Moves between units:
* | x q u c d l
ros | dom zib . nom zur nop
sal | rif mub fav pim . siv
sof | rov rof . zib tok nom
rof | tak nom . nop gez sof
gez | luz tol rof lon dur tok
vik | bop fav dul pak siv beg
rif | sal vif miz med . bik
tak | rof mik . lak luz rov
gim | zur dul dom vav beg vel
fep | fod nep sut mub . pim
sut | fiz pak vav beg fep fen
zur | gim mav ros tol fip lon
luz | gez vav tak vel fen zot
med | pim fod dur rif . guz
fip | beg bop zur fiz vif miz
nom | mik sof . ros tol rof
bik | siv rif bop guz . vif
fen | dur sut luz fav pim pak
bop | vik miz mav riv bik fip
tok | zot gez sof mav riv tol
mav | dul lon zib tok bop zur
riv | pak dur tok bop guz fiz
vav | tol zot mik gim sut luz
pim | med fep fen sal . nep
buf | zib lak . rov dul dom
dul | mav vel buf zot vik gim
guz | nep med riv bik . fod
lon | vel zur nop gez miz mav
rov | sof tak . buf zot mik
fod | fep guz fiz vif . med
zot | tok luz rov dul pak vav
mik | nom rov . dom vav tak
siv | bik sal vik nep . mub
pak | riv fen zot vik nep sut
nop | lak ros . rof lon zib
fav | miz beg vel fen sal vik
tol | vav tok nom zur fiz gez
vif | mub bik fip fod . rif
mub | vif siv beg fep . sal
zib | buf nop . sof mav ros
nep | guz pim pak siv . fep
dom | ros buf . mik gim lak
vel | lon gim lak luz fav dul
dur | fen fiz gez miz med riv
beg | fip vik gim sut mub fav
miz | fav fip lon dur rif bop
fiz | sut riv tol fip fod dur
lak | nop dom . tak vel buf

The rows follow the links: the fewer symbols apart two units are, the more alike their rows tend to be.

Some units and rows for them; each showing differs a little:
miz: 74 83 1 -120 -53 15 50 -39 -157 35 153 41 -89 -141 -20 100 -306 34 -133 -70 224 -267 17 -305 -313 61 2 -70 -63 -153 10 -116 81 101 34 -39 178 -47 -153 34 60 -78 90 80 62 -47 67 -135 -23 -51 -7 -67 -20 -153 -162 -76 -105 5 54 -13 -77
bop: 0 66 66 -39 -59 37 25 -123 30 231 -186 -164 -4 -50 -75 -7 -156 -6 -317 -26 177 -3 -13 -295 -320 -170 -67 24 -7 -71 -29 -166 166 -8 -32 -51 36 25 -30 -10 52 -152 8 50 107 66 133 -34 13 -164 -157 -81 12 -143 -197 59 121 -113 10 65 -15
pim: -25 84 -35 -118 39 -72 -224 149 -40 -26 98 257 -115 112 11 90 35 -80 181 -100 91 -62 -14 63 88 144 85 47 119 208 -34 -7 -83 -34 77 3 43 48 9 197 59 70 -39 -126 -72 -102 -74 -210 103 257 82 285 -76 -25 54 -29 64 115 -91 172 74
fod: -41 125 48 69 -226 51 -177 193 -44 11 -87 19 -187 58 -59 63 -201 173 -76 -83 40 90 53 -12 -1 178 156 -141 -66 120 138 -51 162 -113 54 42 -94 24 -99 -130 48 -44 132 -138 9 6 -36 62 102 -29 264 252 -119 -99 72 -121 -12 -42 -251 124 -73
fav: -21 -20 -119 -117 128 19 -23 -53 26 42 122 217 41 -220 16 109 11 -125 153 87 137 -270 -128 -50 -133 110 -147 125 101 -77 -72 -26 -153 105 -2 -5 203 -59 -1 100 -56 -25 -215 165 -76 -183 64 -269 25 243 -97 8 -6 -63 -158 49 28 132 -14 79 101
zot: -71 -103 -1 40 153 -103 -22 -36 168 -29 -135 4 108 144 33 -7 269 -65 94 -16 -91 221 3 169 198 -148 83 179 123 214 -99 13 -164 -48 -32 -56 -78 190 138 122 1 109 -89 -123 -52 94 -85 61 37 60 -166 101 109 87 114 90 89 39 51 -10 155
vif: -11 113 23 96 -188 113 -147 63 -72 141 -73 -25 -79 -146 -56 -56 -228 90 -107 36 73 -69 -29 -162 -260 152 -47 -134 -27 -154 104 -53 160 -38 11 93 -7 -137 -119 -185 -6 -146 11 107 41 -72 -13 -5 140 -63 176 72 -174 -183 -85 -46 32 -86 -179 170 -63
mub: -112 39 -33 51 -93 130 -141 -4 87 158 -111 106 -13 -174 -29 -28 3 -39 104 191 -19 -97 -103 77 -134 220 -173 -27 93 -57 40 15 -3 -9 26 2 42 -176 15 -91 -72 -115 -192 140 -43 -202 -93 -66 171 154 95 132 -132 -174 -134 69 138 -6 -247 294 89
mav: 55 -8 40 -31 33 5 100 -151 36 116 -113 -207 103 -48 -60 -84 -88 2 -250 2 78 29 22 -212 -228 -258 -70 -15 -42 -123 -55 -113 134 57 -59 3 41 30 -21 -31 -23 -61 60 90 123 173 104 66 -76 -237 -195 -240 55 -84 -165 64 45 -91 127 -92 -56
vav: -68 -125 -54 174 12 14 -14 61 51 -117 11 21 -6 -44 -4 50 149 15 170 126 -215 179 33 342 304 80 85 97 10 97 58 156 -170 13 -66 5 -150 11 -13 -115 -43 159 -65 -33 -122 -31 -102 195 48 71 105 124 10 123 166 -14 -81 105 -145 22 44
rif: 29 184 -36 -155 -109 39 -97 40 -147 84 98 135 -109 -46 -30 95 -233 53 -126 -119 255 -251 7 -265 -350 70 -46 -129 -27 -99 34 -130 78 55 8 16 150 -47 -86 69 36 -122 53 36 60 -69 71 -245 25 9 82 56 -106 -168 -172 -51 -33 -11 -5 109 -43
rof: 144 9 46 -108 76 -81 134 55 -159 -221 213 -14 0 166 56 66 -9 66 -31 -125 -58 25 124 -12 185 -89 127 -104 -108 15 -31 54 -56 12 -34 58 -15 61 -26 68 28 130 222 -126 74 119 34 61 -171 -88 54 -165 80 135 143 -100 -208 29 225 -299 -95
gim: -95 -165 -17 107 18 99 85 -123 115 49 14 -24 117 -261 40 -48 80 -63 91 281 -184 -83 -84 105 23 129 -169 67 34 -199 41 130 -123 84 -53 7 21 -185 -3 -223 -117 -34 -233 225 -125 -129 -19 88 16 109 10 -123 27 -11 -86 131 -1 24 -84 28 11
zur: 41 -19 31 123 -99 100 150 -40 -24 9 46 -173 23 -218 -51 -40 -167 94 -159 169 -56 -70 -9 -114 -167 -13 -77 -109 -163 -260 77 53 99 79 -67 60 -31 -138 -159 -268 -35 -131 31 172 27 -6 41 154 -47 -208 78 -176 28 -51 -99 -13 -96 -110 -93 -64 -184

Each walk starts at a row. The symbols on each line, taken left to right, move it on to the next unit.
Each answer is a row, close to the row of the unit it stands for.
-14 145 45 -62 -79 62 -130 -21 -20 206 -191 -73 -5 -11 -44 -13 -85 39 -218 -69 194 -12 -13 -248 -358 -47 -46 -63 54 -14 17 -186 192 -60 82 -38 41 -1 -25 12 25 -138 38 4 74 30 54 -116 77 -115 -58 54 -73 -215 -179 23 178 -143 -20 108 53
l c l u: 96 130 -33 -106 -8 -116 -1 106 -165 -125 158 117 -153 107 -48 220 -149 155 -81 -242 156 -32 101 -78 46 8 262 -53 -86 139 -26 -32 7 46 12 0 -3 143 -121 144 138 62 227 -181 -58 47 32 -21 -28 -13 113 131 11 -15 106 -173 -166 120 31 -2 -86
u l c x: -69 -147 -23 15 105 41 68 -155 211 143 -118 -75 224 -124 32 -115 154 -136 30 175 -38 18 -99 33 -119 -130 -201 181 148 -45 -123 -25 -68 57 -57 -66 70 -18 129 48 -96 -35 -228 187 20 7 16 -90 4 13 -302 -144 70 1 -156 188 152 -7 90 17 100
-22 -167 13 52 149 48 119 -144 114 26 -34 -101 209 3 61 -179 205 -155 64 113 -117 18 -25 64 37 -151 -206 125 107 -105 -3 65 -74 -7 -47 2 28 -73 137 21 -134 11 -170 108 52 38 -35 -25 -117 -40 -212 -273 78 72 -41 159 114 -65 222 -144 60
q d c c: 21 -114 -71 -98 147 -32 174 -96 17 -29 213 178 77 -181 28 66 45 -136 196 135 42 -256 -62 -37 -63 43 -173 111 52 -108 -64 107 -169 160 -56 -50 197 -132 19 96 -52 24 -187 198 -88 -99 65 -140 -70 176 -124 -161 78 47 -113 38 -69 112 124 -66 83
x x c x: 80 38 3 -95 1 -140 99 96 -162 -227 198 17 -90 110 -61 155 -99 138 -90 -222 96 10 81 -88 72 -43 231 -44 -113 11 -31 22 -23 70 -20 0 12 120 -119 151 85 91 262 -150 8 101 56 52 -117 -63 87 -17 61 77 129 -113 -212 56 100 -164 -131
86 -41 38 105 -96 87 197 -30 -76 -50 68 -203 82 -135 16 -116 -40 42 -80 100 -111 -44 49 -59 -32 -10 -140 -136 -156 -278 47 102 114 49 -39 71 -13 -176 -59 -214 -71 -73 58 166 69 42 22 145 -120 -198 84 -301 -11 30 -15 -7 -110 -168 81 -185 -150
d d l u: 138 25 -27 -147 29 22 206 -86 -134 -53 246 -3 -15 -97 -14 116 -174 56 -137 -28 122 -218 33 -247 -231 -81 -40 -73 -120 -218 -44 -36 66 121 -34 -29 171 -65 -101 -26 27 -47 128 110 70 14 111 -64 -145 -89 -25 -235 81 -15 -80 -53 -177 -30 186 -158 -113
d c u l: 38 27 42 30 20 -117 24 1 -30 -77 -171 -194 27 242 -6 -7 3 95 -202 -236 45 273 116 -84 74 -260 172 60 -77 130 -70 -83 75 -7 -47 -71 -115 191 43 89 71 53 188 -206 93 230 -2 201 -29 -180 -66 -12 91 56 102 -45 -6 -83 92 -105 -65
7 -32 32 102 -130 -8 87 60 -67 -125 40 -133 -87 52 -39 42 -84 174 -130 -16 -72 162 98 43 166 -9 187 -95 -181 57 73 41 50 13 -40 22 -135 42 -89 -173 57 74 193 -109 -43 73 2 330 -40 -152 170 -8 39 65 200 -89 -157 -46 -76 -102 -186
u x l c: 26 -113 -40 -92 128 -14 186 -117 -36 -84 216 91 116 -85 52 -68 124 -123 193 135 -88 -195 -28 44 33 -1 -206 38 37 -197 -45 73 -123 51 -45 -7 133 -133 95 73 -83 52 -104 119 19 -82 -5 -157 -116 97 -134 -286 96 112 -49 52 -62 59 210 -168 17
x d c l d: 36 86 94 11 -35 -102 -62 52 38 41 -180 -104 -45 170 -38 58 -72 109 -204 -211 145 216 83 -80 21 -168 230 11 -55 158 -54 -183 55 -91 1 -58 -117 217 -2 99 117 -25 164 -194 4 221 54 103 71 -156 -43 149 17 -61 64 -40 68 -75 -32 -32 -16
87 -38 67 98 -70 -15 124 97 -106 -168 60 -176 -3 84 45 -81 -27 98 -37 -2 -176 150 86 102 206 -12 90 -134 -123 -41 87 143 78 -54 5 69 -174 -8 -56 -176 6 16 168 -117 42 106 4 294 -107 -207 130 -114 30 130 171 -73 -160 -61 45 -232 -162
c c l c: 196 -20 33 -77 48 0 207 -71 -208 -76 272 -66 32 -19 18 -14 -77 -9 -45 -3 33 -156 35 -143 -134 -71 -134 -150 -102 -219 -6 62 15 73 -48 33 100 -121 -77 -2 -93 -31 118 41 102 35 104 -10 -220 -124 -61 -362 92 86 -18 -40 -156 -70 223 -263 -121
q d d c: -21 75 46 112 -153 -4 -57 163 -82 -71 -71 -94 -165 27 -42 88 -170 191 -126 -74 -3 155 75 28 73 124 250 -111 -148 38 90 -17 103 -33 28 31 -174 45 -142 -133 98 40 180 -126 -23 30 -42 242 83 -129 237 212 -50 -60 135 -116 -123 -33 -242 72 -91
7 -95 -56 -101 169 -128 44 26 -11 -189 181 219 11 69 70 106 160 -37 266 -53 -31 3 5 143 250 38 71 134 20 117 -85 126 -216 115 18 -37 50 119 37 206 13 182 -26 -63 -148 -50 -49 -37 -53 200 -63 68 96 134 128 -26 -98 195 44 -80 93
q l d: -48 3 -18 -115 82 -83 -91 84 33 -113 163 267 -91 15 1 196 81 -15 227 -103 34 -15 8 130 220 102 151 105 85 208 -67 55 -172 27 49 -32 68 90 41 228 57 163 -36 -100 -122 -97 -72 -123 27 269 46 223 24 62 96 -51 -30 193 -1 66 92
d c l l q: -79 59 -27 -9 -16 23 -194 -78 128 238 -182 41 64 -51 6 -49 57 -141 12 81 109 -50 -106 -50 -171 28 -106 68 203 49 -62 -137 18 -72 5 -39 78 -22 58 70 -50 -149 -209 117 18 -111 2 -219 125 100 -110 121 -100 -108 -187 105 270 -51 -55 251 134
-33 23 -21 127 -219 105 12 -17 -47 63 -27 -119 -69 -216 -84 8 -247 89 -194 130 74 -103 -21 -155 -216 113 -24 -94 -124 -249 71 -18 163 24 -18 26 14 -162 -155 -263 31 -75 42 144 43 -32 34 114 55 -139 141 -78 -81 -143 -113 -1 -47 -98 -176 76 -86
d x u: -140 -96 -61 138 -77 123 -21 -51 155 65 -35 41 -9 -261 -16 7 13 -81 115 272 -79 -99 -141 89 -74 224 -194 61 57 -113 47 92 -69 66 0 33 104 -151 14 -224 -37 -78 -232 238 -119 -208 -19 -28 105 118 21 9 -28 -59 -129 80 58 38 -220 186 69
l d u c l: -105 -20 1 52 124 -89 -153 -33 181 38 -256 21 52 156 -22 49 201 -54 51 -68 40 180 -17 122 147 -71 142 235 122 243 -96 -55 -120 -30 38 -106 -93 214 127 150 37 104 -100 -94 -99 111 -68 -27 154 134 -147 229 -3 41 69 51 192 89 -31 86 168
-76 -50 12 8 87 4 -40 -147 217 242 -197 9 120 -119 -12 -36 95 -156 13 133 55 -17 -117 -27 -154 -80 -148 179 158 5 -93 -31 -45 -10 -18 -54 96 -13 106 28 -71 -73 -245 168 -14 -38 -1 -134 103 44 -262 37 20 -47 -202 164 234 -41 -14 177 170
d l c: -88 67 -37 50 -88 41 -256 115 75 42 -53 129 -121 31 -6 25 84 33 116 2 -36 89 -27 189 145 200 83 -14 29 168 65 43 -31 -54 73 31 -92 -18 -22 -35 20 20 -53 -39 -37 -133 -87 7 171 162 181 297 -121 -45 66 7 98 67 -261 253 84
q q q u: -110 -47 -31 141 -8 38 -110 121 85 -59 -67 76 -62 -24 -19 87 105 -1 124 72 -108 101 -18 272 220 173 131 92 20 166 9 70 -71 -3 9 14 -118 43 0 -110 7 83 -76 -79 -130 -83 -140 136 129 191 126 261 -5 46 157 -4 -2 115 -264 176 65
-92 46 -17 -44 -17 -10 -250 58 151 110 -192 83 -46 154 -20 20 151 -55 91 -95 11 130 -21 108 30 -44 68 80 174 261 -66 -79 -62 -117 103 -36 -65 121 106 113 34 10 -87 -166 -50 -27 -42 -93 134 150 -62 312 -101 -72 18 30 244 50 -82 191 174
x c c q u d: 32 176 -10 -160 -82 -51 -179 173 -134 -2 84 139 -201 154 6 142 -158 120 -42 -261 185 -57 59 -159 -87 82 202 -96 -12 154 6 -93 77 -80 58 -31 3 102 -79 149 135 -13 220 -200 -11 16 2 -111 50 28 156 213 -101 -101 58 -167 -36 49 -30 54 -36
q l l: -19 146 38 -1 -89 -37 -175 103 -60 104 -219 -44 -96 198 -9 19 -71 61 -160 -275 117 135 60 -121 -85 -82 196 -50 49 220 10 -140 158 -114 54 -9 -77 139 9 64 112 -69 139 -219 48 117 -1 -30 65 -97 29 232 -95 -125 -12 -65 157 -69 -47 163 42
